Below are the code and all the weights of a small trained network. Each question names an input and a class and asks about switching units off, where a switched-off unit gives its printed mean instead of its output.

import numpy as np


def w(rows, s, z=0):
    codes = np.array(rows[::2]) - 128.0
    scale = np.full(codes.shape[1], s)
    scale[-1] = z or s
    return codes * scale


def norm(h):
    return h / np.sqrt((h * h).mean(-1, keepdims=True) + 1e-5)


def f(y):
    return np.maximum(y, 0)


def log_softmax(a):
    a = a - a.max(-1, keepdims=True)
    return a - np.log(np.exp(a).sum(-1, keepdims=True))


def net(x, mask):
    res = np.array(x, float).reshape(1, 4) / 4 @ E
    u = 0
    for l in range(4):
        y = f(norm(res) @ A[l][:, :-1].T + A[l][:, -1])
        res = res + np.where(mask[u : u + 8], y, B[l][:, -1]) @ B[l][:, :-1]
        u += 8
    return log_softmax(norm(res)[-1] @ U[:, :-1].T + U[:, -1])


A, B = {}, {}
E = w([
[118,185,185,117,160,184,145,149,143],'x0',
[99,174,118,166,138,9,178,129,124],'x1',
[141,196,130,107,77,89,31,69,185],'x2',
[100,89,161,152,125,117,69,160,81],'x3',
],0.012)
A[0] = w([
[19,235,75,196,104,59,107,104,141,9],'0.n0',
[105,40,110,192,160,194,241,189,124,81],'0.n1',
[131,2,58,159,104,70,29,109,58,3],'0.n2',
[147,104,178,133,161,198,42,143,127,59],'0.n3',
[127,36,40,76,207,163,203,127,109,22],'0.n4',
[217,136,54,52,144,174,141,137,148,70],'0.n5',
[119,99,24,160,116,122,51,153,160,81],'0.n6',
[181,148,123,150,92,236,148,134,206,110],'0.n7',
],0.0066,0.0047)
B[0] = w([
[189,234,112,142,59,132,136,112,126,209],'0.n0',
[126,123,101,155,141,142,205,168,87,254],'0.n1',
[179,1,143,106,128,61,87,73,100,203],'0.n2',
[16,150,113,177,16,162,100,154,135,183],'0.n3',
[128,151,92,172,71,220,140,145,103,198],'0.n4',
[203,108,126,108,96,165,148,56,148,172],'0.n5',
[95,120,175,106,118,108,80,123,101,166],'0.n6',
[75,115,129,89,130,147,155,46,158,196],'0.n7',
],0.0086,0.0062)
A[1] = w([
[180,225,169,60,161,53,163,46,170,15],'1.n0',
[196,185,152,171,90,11,111,165,107,62],'1.n1',
[88,161,196,144,120,93,192,189,2,153],'1.n2',
[158,14,93,101,138,105,104,141,92,69],'1.n3',
[71,190,152,87,149,137,72,86,137,85],'1.n4',
[118,35,82,207,168,92,57,95,133,10],'1.n5',
[122,84,103,179,202,136,228,244,73,2],'1.n6',
[117,53,164,224,208,87,234,235,90,27],'1.n7',
],0.0086,0.0033)
B[1] = w([
[209,107,109,129,254,110,132,74,136,221],'1.n0',
[126,195,71,206,121,85,57,154,103,223],'1.n1',
[102,97,78,76,199,56,87,141,137,239],'1.n2',
[133,94,220,47,69,140,145,112,76,185],'1.n3',
[133,153,171,128,131,122,146,188,233,177],'1.n4',
[150,82,156,27,87,64,90,149,80,172],'1.n5',
[20,169,82,123,212,170,151,156,119,254],'1.n6',
[18,110,80,47,176,146,114,246,164,254],'1.n7',
],0.0087,0.0082)
A[2] = w([
[65,126,121,74,173,139,84,117,189,34],'2.n0',
[132,53,159,135,65,91,105,110,89,2],'2.n1',
[86,142,206,122,72,173,17,123,195,55],'2.n2',
[139,79,149,142,69,73,88,160,60,8],'2.n3',
[186,146,117,148,130,155,137,93,136,64],'2.n4',
[116,205,42,148,182,84,171,65,181,177],'2.n5',
[162,93,71,167,8,248,135,152,166,51],'2.n6',
[188,217,78,254,146,49,86,172,124,68],'2.n7',
],0.0077,0.004)
B[2] = w([
[155,216,121,76,135,169,144,182,94,170],'2.n0',
[146,106,145,52,90,72,155,132,87,159],'2.n1',
[82,159,217,126,120,78,160,237,173,183],'2.n2',
[116,84,138,69,116,120,112,77,116,164],'2.n3',
[118,78,123,138,173,130,117,176,130,150],'2.n4',
[136,104,70,145,158,140,69,130,120,254],'2.n5',
[190,184,217,170,132,74,179,128,81,176],'2.n6',
[94,176,107,254,77,99,37,48,70,233],'2.n7',
],0.0096,0.008)
A[3] = w([
[123,8,160,151,254,111,101,81,131,17],'3.n0',
[182,25,128,158,97,233,228,170,38,100],'3.n1',
[185,162,109,157,166,124,184,137,77,53],'3.n2',
[159,146,109,130,169,163,125,82,211,2],'3.n3',
[175,41,116,121,106,76,57,128,113,5],'3.n4',
[125,116,100,177,68,159,177,113,117,47],'3.n5',
[139,197,97,146,143,110,110,169,103,49],'3.n6',
[150,55,150,107,86,58,83,201,113,27],'3.n7',
],0.0084,0.0037)
B[3] = w([
[133,129,112,133,122,128,100,166,200,154],'3.n0',
[109,163,97,229,86,60,154,43,104,255],'3.n1',
[117,139,138,108,92,158,108,115,117,166],'3.n2',
[168,51,119,86,167,170,174,156,133,170],'3.n3',
[112,124,165,123,100,92,85,104,131,203],'3.n4',
[204,139,173,150,107,105,151,129,58,148],'3.n5',
[195,150,104,142,40,142,107,164,147,203],'3.n6',
[133,62,138,2,110,124,111,55,152,210],'3.n7',
],0.009,0.0049)
U = w([
[28,94,55,116,179,146,180,213,74,166],'0',
[120,35,186,42,42,53,85,98,86,133],'1',
[144,124,139,199,69,162,251,49,54,134],'2',
[159,183,89,219,118,56,57,97,128,169],'3',
[141,105,151,161,126,113,153,147,122,3],'4',
[112,175,249,111,86,147,142,218,179,124],'5',
[204,119,112,71,191,171,157,90,204,120],'6',
],0.016,0.0077)

Each question gives the input, the list of numbers given to net, and the class t.
The units are the neurons (one row each of A and B). Each row of codes is followed by its name. A weight is (code - 128) times the scale printed after its matrix; where a second scale follows, it is the last column's (A, B and U).
mask holds one flag per neuron, layer by layer. A switched-off neuron (its flag False) gives its mean, the last column of its row in B, instead of its output. The means were averaged over made-up inputs and are rounded, as every weight is.
A unit's drop is (log p(t) with every unit on - log p(t) with that unit switched off) / (log p(t) with every unit on - log p(t) with every unit switched off).
The circuit of an input: a set's keep is (log p(t) with only the set's units on - log p(t) with every unit switched off) / (log p(t) with every unit on - log p(t) with every unit switched off). Starting from the 12 units with the biggest drops (on a tie, the unit counted first), units are removed one at a time, each time the one whose removal leaves the highest keep (on an exact tie, the one counted first), for as long as the keep stays at least 0.8.
units of the circuit, in order: the units of the circuit, biggest drop first
top k neurons: the k neurons with the biggest drops, biggest first
top k neurons in layer l: the k neurons of layer l with the biggest drops, biggest first
drop when u is switched off: that unit's drop, to one decimal
input [-4,-7,-6,7], class 1: units of the circuit, in order	[1.n3]
input [-2,-4,-6,-4], class 2: top 3 neurons	[0.n4, 0.n5, 3.n1]
input [6,2,7,-7], class 6: units of the circuit, in order	[3.n3, 1.n0]
input [-6,5,7,7], class 1: units of the circuit, in order	[0.n2, 1.n5]
input [-5,2,7,5], class 1: units of the circuit, in order	[0.n2, 1.n5]
input [7,-3,1,-4], class 6: top 3 neurons	[0.n7, 0.n4, 0.n5]
input [-8,-6,-3,-3], class 2: top 3 neurons in layer 0	[0.n4, 0.n5, 0.n1]
input [-3,-8,7,-6], class 6: top 2 neurons	[0.n5, 0.n7]
input [0,-4,0,3], class 1: top 2 neurons	[1.n6, 0.n2]
input [8,-8,4,-7], class 5: top 3 neurons	[2.n2, 0.n3, 1.n2]
input [8,-2,8,-2], class 5: top 4 neurons	[2.n2, 1.n4, 0.n3, 1.n2]
input [1,-4,-2,2], class 2: top 2 neurons	[0.n3, 1.n7]
input [8,-7,7,-3], class 5: top 2 neurons	[2.n2, 0.n3]
input [8,-7,-3,2], class 5: top 2 neurons in layer 0	[0.n3, 0.n2]
input [-2,0,6,6], class 1: top neuron	[0.n2]
input [8,0,6,7], class 5: drop when 1.n2 is switched off	0.0
input [-5,2,3,1], class 1: drop when 0.n2 is switched off	2.1
input [5,1,8,-7], class 6: drop when 0.n7 is switched off	0.1
input [5,-2,7,-1], class 5: drop when 2.n2 is switched off	0.6
input [3,2,4,-8], class 6: top neuron in layer 1	[1.n1]
